Below is a small trained network, with its code and all its weights. Each question gives an input and a class and asks what happens when units are switched off, that is, made to give their printed mean instead of their output.

import numpy as np


def w(rows, s, z=0):
    codes = np.array(rows[::2]) - 128.0
    scale = np.full(codes.shape[1], s)
    scale[-1] = z or s
    return codes * scale


def f(y):
    return y / 2 * (1 + np.tanh(0.7978845608 * (y + 0.044715 * y**3)))


def log_softmax(a):
    a = a - a.max(-1, keepdims=True)
    return a - np.log(np.exp(a).sum(-1, keepdims=True))


def net(x, mask):
    res = np.array(x, float).reshape(1, 7) / 4 @ E
    y = f(res @ A[0][:, :-1].T + A[0][:, -1])
    res = res + np.where(mask, y, B[0][:, -1]) @ B[0][:, :-1]
    return log_softmax(res[-1] @ U[:, :-1].T + U[:, -1])


A, B = {}, {}
E = w([
[181,223,23,179,70],'x0',
[125,133,142,123,133],'x1',
[208,127,148,185,197],'x2',
[215,136,112,1,172],'x3',
[119,158,192,98,138],'x4',
[128,123,116,133,123],'x5',
[135,117,103,137,128],'x6',
],0.0074)
A[0] = w([
[129,158,211,241,81,101],'neuron 0',
[178,147,95,44,155,100],'neuron 1',
[88,203,196,74,120,241],'neuron 2',
[54,138,138,203,168,63],'neuron 3',
[182,92,171,199,186,172],'neuron 4',
[41,86,85,33,1,177],'neuron 5',
[155,170,86,105,85,252],'neuron 6',
[108,33,164,111,136,110],'neuron 7',
[70,123,138,220,121,201],'neuron 8',
[133,247,71,157,149,64],'neuron 9',
[84,111,128,198,80,118],'neuron 10',
[119,44,151,116,190,111],'neuron 11',
[118,189,67,141,99,104],'neuron 12',
[108,189,228,175,84,207],'neuron 13',
[159,232,111,148,99,117],'neuron 14',
[92,48,149,118,171,86],'neuron 15',
],0.0082,0.0041)
B[0] = w([
[99,97,72,94,131,202],'neuron 0',
[60,156,65,51,161,203],'neuron 1',
[172,146,101,158,133,217],'neuron 2',
[132,118,103,50,77,165],'neuron 3',
[195,220,123,166,82,204],'neuron 4',
[254,188,122,218,136,255],'neuron 5',
[73,102,186,167,192,218],'neuron 6',
[67,121,145,172,93,181],'neuron 7',
[166,131,99,70,187,229],'neuron 8',
[75,65,209,95,35,176],'neuron 9',
[138,155,88,24,151,189],'neuron 10',
[52,132,120,170,36,187],'neuron 11',
[76,93,144,150,106,171],'neuron 12',
[173,101,100,98,177,205],'neuron 13',
[58,108,210,155,85,183],'neuron 14',
[77,157,111,155,47,170],'neuron 15',
],0.0071,0.0059)
U = w([
[62,96,197,118,53,48],'0',
[129,150,115,135,169,234],'1',
[216,155,131,149,117,129],'2',
[121,118,71,8,150,3],'3',
[156,102,138,119,144,187],'4',
[187,96,148,108,117,132],'5',
],0.013,0.0049)

Each question gives the input, the list of numbers given to net, and the class t.
The units are the neurons (one row each of A and B). Each row of codes is followed by its name. A weight is (code - 128) times the scale printed after its matrix; where a second scale follows, it is the last column's (A, B and U).
mask holds one flag per neuron, in row order. A switched-off neuron (its flag False) gives its mean, the last column of its row in B, instead of its output. The means were averaged over made-up inputs and are rounded, as every weight is.
A unit's drop is (log p(t) with every unit on - log p(t) with that unit switched off) / (log p(t) with every unit on - log p(t) with every unit switched off).
The circuit of an input: a set's keep is (log p(t) with only the set's units on - log p(t) with every unit switched off) / (log p(t) with every unit on - log p(t) with every unit switched off). Starting from the 12 units with the biggest drops (on a tie, the unit counted first), units are removed one at a time, each time the one whose removal leaves the highest keep (on an exact tie, the one counted first), for as long as the keep stays at least 0.8.
circuit, biggest first: the units of the circuit, biggest drop first
unit that matters most: the unit with the biggest drop
k most important neurons: the k neurons with the biggest drops, biggest first
drop of u: that unit's drop, to one decimal
input [-7,-2,-7,7,-5,-4,2], class 0: circuit, biggest first => neuron 11; neuron 7
input [8,-4,-8,-3,-7,-4,2], class 0: circuit, biggest first => neuron 9
input [-6,8,4,-2,-3,4,-2], class 0: circuit, biggest first => neuron 5; neuron 11
input [8,-2,4,-4,8,-1,0], class 0: 2 most important neurons => neuron 9; neuron 14
input [-3,2,-7,-5,2,-8,0], class 4: 2 most important neurons => neuron 4; neuron 5
input [-4,-7,-8,6,8,-3,-2], class 2: 2 most important neurons => neuron 5; neuron 2
input [6,8,2,-3,-2,-4,-4], class 0: circuit, biggest first => neuron 9; neuron 14
input [1,8,-5,7,-8,3,8], class 1: 3 most important neurons => neuron 5; neuron 6; neuron 10
input [-4,1,-3,-6,-2,-2,-2], class 3: 3 most important neurons => neuron 10; neuron 8; neuron 3
input [7,-7,7,4,1,-7,5], class 0: circuit, biggest first => neuron 9; neuron 14; neuron 5
input [3,-3,-8,-3,-8,-2,-6], class 2: 2 most important neurons => neuron 5; neuron 1
input [-3,5,-5,-2,6,0,3], class 5: 2 most important neurons => neuron 4; neuron 1
input [7,-3,-3,3,-3,2,0], class 0: 2 most important neurons => neuron 9; neuron 14
input [1,-5,5,8,0,4,-7], class 3: 2 most important neurons => neuron 1; neuron 5
input [7,8,5,-5,8,-8,-2], class 4: unit that matters most => neuron 13
input [-2,8,-4,-6,6,8,2], class 4: 2 most important neurons => neuron 1; neuron 5
input [3,-3,6,8,-5,-1,7], class 3: drop of neuron 5 => 0.6
input [0,-1,-8,3,5,-3,2], class 2: drop of neuron 5 => 0.5
input [1,2,-7,5,4,0,7], class 1: drop of neuron 1 => 0.3
input [-8,-8,6,0,-3,3,5], class 0: unit that matters most => neuron 11
